Below are the code and all the weights of a small trained network. Each question names an input and a class and asks about switching units off, where a switched-off unit gives its printed mean instead of its output.

import numpy as np


def w(rows, s, z=0):
    codes = np.array(rows[::2]) - 128.0
    scale = np.full(codes.shape[1], s)
    scale[-1] = z or s
    return codes * scale


def norm(h):
    return h / np.sqrt((h * h).mean(-1, keepdims=True) + 1e-5)


def f(y):
    return np.maximum(y, 0)


def log_softmax(a):
    a = a - a.max(-1, keepdims=True)
    return a - np.log(np.exp(a).sum(-1, keepdims=True))


def net(x, mask):
    res = np.array(x, float).reshape(1, 7) / 4 @ E
    u = 0
    for l in range(3):
        y = f(norm(res) @ A[l][:, :-1].T + A[l][:, -1])
        res = res + np.where(mask[u : u + 9], y, B[l][:, -1]) @ B[l][:, :-1]
        u += 9
    return log_softmax(norm(res)[-1] @ U[:, :-1].T + U[:, -1])


A, B = {}, {}
E = w([
[101,81,66,229,81,3,191,161,86,78],'x0',
[149,71,122,42,81,178,157,137,164,176],'x1',
[172,141,111,219,26,71,79,137,108,171],'x2',
[2,113,101,194,78,87,200,36,150,160],'x3',
[178,134,56,101,148,113,100,44,150,16],'x4',
[49,73,75,112,105,119,111,58,231,111],'x5',
[119,112,224,112,88,88,105,70,116,187],'x6',
],0.0077)
A[0] = w([
[164,179,174,98,68,93,89,181,89,163,40],'L0N0',
[142,176,105,201,108,48,143,104,162,80,3],'L0N1',
[35,145,162,104,166,108,134,125,73,122,26],'L0N2',
[22,114,133,141,1,40,131,59,235,174,30],'L0N3',
[51,184,190,137,160,54,153,148,217,154,57],'L0N4',
[206,116,126,71,128,139,185,85,107,164,94],'L0N5',
[210,99,81,61,104,160,214,214,128,131,32],'L0N6',
[121,109,17,200,98,103,148,122,93,84,91],'L0N7',
[102,52,77,168,82,129,114,110,157,186,84],'L0N8',
],0.0066,0.0051)
B[0] = w([
[178,111,183,127,81,116,93,110,51,104,204],'L0N0',
[136,114,64,184,133,103,167,161,111,79,179],'L0N1',
[151,202,204,107,169,114,254,101,165,196,154],'L0N2',
[3,22,114,108,6,159,76,54,90,160,253],'L0N3',
[155,100,127,216,176,177,164,19,77,117,173],'L0N4',
[98,150,50,146,165,154,91,207,82,78,178],'L0N5',
[108,2,106,121,35,209,206,143,56,147,201],'L0N6',
[179,105,155,157,119,53,168,130,230,107,237],'L0N7',
[137,77,123,158,69,155,105,97,46,80,191],'L0N8',
],0.0059,0.0043)
A[1] = w([
[129,195,105,109,100,187,72,88,164,92,131],'L1N0',
[216,85,87,2,147,167,143,145,151,86,133],'L1N1',
[243,170,212,149,89,126,64,214,46,178,1],'L1N2',
[173,118,153,32,184,183,42,86,199,53,45],'L1N3',
[53,245,143,128,131,116,137,62,110,158,69],'L1N4',
[154,163,83,165,124,52,120,126,150,96,84],'L1N5',
[209,95,121,125,50,150,171,104,118,66,137],'L1N6',
[120,146,127,136,152,194,133,114,171,96,91],'L1N7',
[109,125,108,74,147,178,96,91,146,224,75],'L1N8',
],0.0075,0.0035)
B[1] = w([
[89,135,178,162,130,89,61,168,221,166,171],'L1N0',
[130,48,76,32,155,158,103,146,140,36,222],'L1N1',
[110,163,255,147,82,130,56,150,29,190,254],'L1N2',
[137,181,71,75,161,139,7,83,176,79,209],'L1N3',
[73,157,152,137,139,145,156,144,183,139,161],'L1N4',
[145,163,100,155,112,84,169,123,105,145,175],'L1N5',
[100,144,123,103,182,137,146,232,123,137,210],'L1N6',
[147,138,152,122,134,80,131,85,169,147,157],'L1N7',
[136,125,80,219,163,40,133,208,167,132,179],'L1N8',
],0.0089,0.007)
A[2] = w([
[253,178,218,131,121,146,87,139,27,196,76],'L2N0',
[86,90,166,138,184,188,209,135,117,102,133],'L2N1',
[175,102,60,105,79,196,167,130,111,143,47],'L2N2',
[216,191,79,210,119,25,185,127,128,69,62],'L2N3',
[95,192,191,132,210,127,221,89,114,149,51],'L2N4',
[119,122,188,107,129,162,67,121,189,199,144],'L2N5',
[236,143,142,124,157,90,119,169,105,121,2],'L2N6',
[76,95,81,106,73,140,132,14,128,171,92],'L2N7',
[117,65,67,170,120,117,134,163,143,91,132],'L2N8',
],0.0074,0.0035)
B[2] = w([
[40,135,197,151,82,153,38,194,24,150,254],'L2N0',
[219,100,184,82,125,153,179,72,119,183,174],'L2N1',
[147,104,136,144,140,113,184,164,51,144,148],'L2N2',
[98,232,100,157,212,48,211,164,111,1,193],'L2N3',
[192,180,195,94,200,123,128,72,131,155,163],'L2N4',
[156,187,106,227,98,131,161,159,104,103,204],'L2N5',
[125,131,167,148,107,153,100,116,140,158,158],'L2N6',
[192,97,111,145,72,118,92,113,128,164,186],'L2N7',
[151,167,122,116,109,99,180,97,69,135,199],'L2N8',
],0.0091,0.0074)
U = w([
[120,168,205,151,98,156,58,200,37,154,201],'0',
[142,174,200,117,197,137,202,44,148,183,78],'1',
[174,141,66,36,189,154,45,124,175,57,133],'2',
[79,44,87,166,4,102,162,38,133,177,186],'3',
[107,185,106,185,128,129,102,111,234,172,2],'4',
[183,66,86,62,131,175,210,206,95,121,115],'5',
[136,199,81,188,152,23,213,135,95,56,143],'6',
],0.014,0.0026)

Each question gives the input, the list of numbers given to net, and the class t.
The units are the neurons (one row each of A and B). Each row of codes is followed by its name. A weight is (code - 128) times the scale printed after its matrix; where a second scale follows, it is the last column's (A, B and U).
mask holds one flag per neuron, layer by layer. A switched-off neuron (its flag False) gives its mean, the last column of its row in B, instead of its output. The means were averaged over made-up inputs and are rounded, as every weight is.
A unit's drop is (log p(t) with every unit on - log p(t) with that unit switched off) / (log p(t) with every unit on - log p(t) with every unit switched off).
The circuit of an input: a set's keep is (log p(t) with only the set's units on - log p(t) with every unit switched off) / (log p(t) with every unit on - log p(t) with every unit switched off). Starting from the 12 units with the biggest drops (on a tie, the unit counted first), units are removed one at a time, each time the one whose removal leaves the highest keep (on an exact tie, the one counted first), for as long as the keep stays at least 0.8.
units of the circuit, in order: the units of the circuit, biggest drop first
k most important neurons: the k neurons with the biggest drops, biggest first
k most important neurons of layer l: the k neurons of layer l with the biggest drops, biggest first
drop of u: that unit's drop, to one decimal
input [2,-6,1,4,0,-6,5], class 6: units of the circuit, in order : (L2N3; L0N1)
input [6,-4,4,-7,1,2,2], class 6: units of the circuit, in order : (L2N3)
input [-5,2,-6,3,2,5,6], class 2: 3 most important neurons : (L1N3; L1N2; L2N0)
input [-6,-8,-1,0,5,-6,-4], class 2: 2 most important neurons : (L1N3; L0N0)
input [-1,0,5,-3,-8,6,-3], class 3: units of the circuit, in order : (L0N3; L1N2; L2N0)
input [0,-5,-4,0,8,-4,-4], class 2: 3 most important neurons of layer 1 : (L1N3; L1N1; L1N8)
input [-8,7,1,3,1,-5,0], class 2: 3 most important neurons : (L1N1; L1N3; L2N0)
input [3,-4,4,-7,8,4,3], class 6: 2 most important neurons : (L2N3; L1N5)
input [-6,7,-2,-8,2,-6,-4], class 2: 2 most important neurons : (L1N1; L1N3)
input [8,4,1,-5,-7,4,8], class 3: units of the circuit, in order : (L0N3; L2N0)
input [-3,5,7,6,-4,-2,0], class 3: 2 most important neurons : (L0N3; L1N2)
input [-2,3,7,-4,-3,8,-5], class 3: 2 most important neurons of layer 2 : (L2N0; L2N3)
input [-7,-4,-6,1,-6,-2,4], class 1: 2 most important neurons of layer 1 : (L1N2; L1N4)
input [5,-4,0,-2,2,5,7], class 3: units of the circuit, in order : (L0N3)
input [4,4,-8,-8,-2,3,5], class 2: 2 most important neurons : (L1N3; L1N1)
input [-8,0,5,2,-6,6,-4], class 3: 2 most important neurons of layer 0 : (L0N3; L0N8)
input [4,8,0,1,2,-1,1], class 5: drop of L1N6 : 0.4
input [-1,-6,-1,7,-6,1,-1], class 3: drop of L0N3 : 1.4
input [5,5,-3,-3,-8,-1,-4], class 5: drop of L0N6 : 0.2
